Below is a small trained network, with its code and all its weights. Each question gives an input and a class and asks what happens when units are switched off, that is, made to give their printed mean instead of their output.

import numpy as np


def w(rows, s, z=0):
    codes = np.array(rows[::2]) - 128.0
    scale = np.full(codes.shape[1], s)
    scale[-1] = z or s
    return codes * scale


def f(y):
    return y / 2 * (1 + np.tanh(0.7978845608 * (y + 0.044715 * y**3)))


def log_softmax(a):
    a = a - a.max(-1, keepdims=True)
    return a - np.log(np.exp(a).sum(-1, keepdims=True))


def net(x, mask):
    res = np.array(x, float).reshape(1, 5) / 4 @ E
    y = f(res @ A[0][:, :-1].T + A[0][:, -1])
    res = res + np.where(mask, y, B[0][:, -1]) @ B[0][:, :-1]
    return log_softmax(res[-1] @ U[:, :-1].T + U[:, -1])


A, B = {}, {}
E = w([
[145,65,36,144,243,120],'x0',
[255,175,126,215,100,115],'x1',
[80,221,49,190,151,74],'x2',
[128,129,131,129,131,128],'x3',
[133,140,135,119,142,134],'x4',
],0.009)
A[0] = w([
[25,178,182,77,42,131,217],'neuron 1',
[99,65,181,36,124,153,255],'neuron 2',
[125,171,142,151,95,115,100],'neuron 3',
[250,97,154,126,112,156,132],'neuron 4',
[83,213,133,156,76,130,81],'neuron 5',
[56,48,65,66,209,134,132],'neuron 6',
[176,175,138,97,49,140,201],'neuron 7',
[47,203,73,107,138,140,214],'neuron 8',
[200,214,61,201,148,102,139],'neuron 9',
[127,122,112,120,96,148,109],'neuron 10',
[234,21,86,129,165,144,189],'neuron 11',
[148,96,200,94,74,114,240],'neuron 12',
[190,207,164,140,42,132,169],'neuron 13',
[76,116,162,105,88,160,232],'neuron 14',
[107,149,1,162,177,109,101],'neuron 15',
[32,235,94,147,124,118,175],'neuron 16',
],0.011,0.0038)
B[0] = w([
[147,252,146,60,127,103,237],'neuron 1',
[121,185,43,137,149,222,223],'neuron 2',
[126,116,95,165,106,101,159],'neuron 3',
[176,79,220,87,101,125,207],'neuron 4',
[134,116,60,160,105,49,182],'neuron 5',
[22,24,106,167,182,163,221],'neuron 6',
[130,114,168,182,58,153,209],'neuron 7',
[65,151,174,115,143,67,201],'neuron 8',
[189,203,108,217,169,125,249],'neuron 9',
[123,126,132,130,125,134,129],'neuron 10',
[241,101,100,58,189,121,209],'neuron 11',
[137,141,176,135,102,210,217],'neuron 12',
[129,79,130,213,28,145,241],'neuron 13',
[127,180,123,98,132,161,190],'neuron 14',
[68,185,221,159,187,168,225],'neuron 15',
[82,131,124,97,123,32,217],'neuron 16',
],0.023,0.012)
U = w([
[153,255,118,154,170,215,255],'0',
[146,79,180,132,60,198,131],'1',
[71,184,120,33,84,58,95],'2',
[128,129,101,194,82,73,74],'3',
[121,50,29,91,154,212,91],'4',
[236,59,149,73,180,95,64],'5',
[59,89,176,134,167,110,39],'6',
],0.0077,0.0016)

Each question gives the input, the list of numbers given to net, and the class t.
The units are the neurons (one row each of A and B). Each row of codes is followed by its name. A weight is (code - 128) times the scale printed after its matrix; where a second scale follows, it is the last column's (A, B and U).
mask holds one flag per neuron, in row order. A switched-off neuron (its flag False) gives its mean, the last column of its row in B, instead of its output. The means were averaged over made-up inputs and are rounded, as every weight is.
A unit's drop is (log p(t) with every unit on - log p(t) with that unit switched off) / (log p(t) with every unit on - log p(t) with every unit switched off).
The circuit of an input: a set's keep is (log p(t) with only the set's units on - log p(t) with every unit switched off) / (log p(t) with every unit on - log p(t) with every unit switched off). Starting from the 12 units with the biggest drops (on a tie, the unit counted first), units are removed one at a time, each time the one whose removal leaves the highest keep (on an exact tie, the one counted first), for as long as the keep stays at least 0.8.
units of the circuit, in order: the units of the circuit, biggest drop first
most important unit: the unit with the biggest drop
top k neurons: the k neurons with the biggest drops, biggest first
drop when u is switched off: that unit's drop, to one decimal
input [-7,0,1,-2,-2], class 2: most important unit : neuron 1
input [-5,0,1,2,-7], class 2: units of the circuit, in order : neuron 1; neuron 9
input [1,0,-2,8,-3], class 4: top 3 neurons : neuron 9; neuron 1; neuron 15
input [1,1,-4,-8,4], class 5: units of the circuit, in order : neuron 11; neuron 15
input [0,-8,2,-7,-8], class 2: top 2 neurons : neuron 1; neuron 9
input [7,-6,1,6,3], class 6: top 2 neurons : neuron 15; neuron 8
input [-1,2,-8,8,4], class 1: top 2 neurons : neuron 4; neuron 9
input [0,6,3,5,5], class 3: top 2 neurons : neuron 2; neuron 1
input [1,-7,7,-3,-7], class 6: top 2 neurons : neuron 6; neuron 15
input [-7,-1,1,-5,4], class 2: top 2 neurons : neuron 1; neuron 9
input [8,-8,-1,-5,8], class 4: top 2 neurons : neuron 6; neuron 2
input [6,2,-4,-8,-5], class 5: drop when neuron 11 is switched off : 0.1
input [1,6,-4,6,4], class 5: drop when neuron 11 is switched off : 0.5
input [-1,6,1,5,-5], class 3: most important unit : neuron 9
input [6,0,-2,-8,6], class 4: drop when neuron 6 is switched off : 0.3
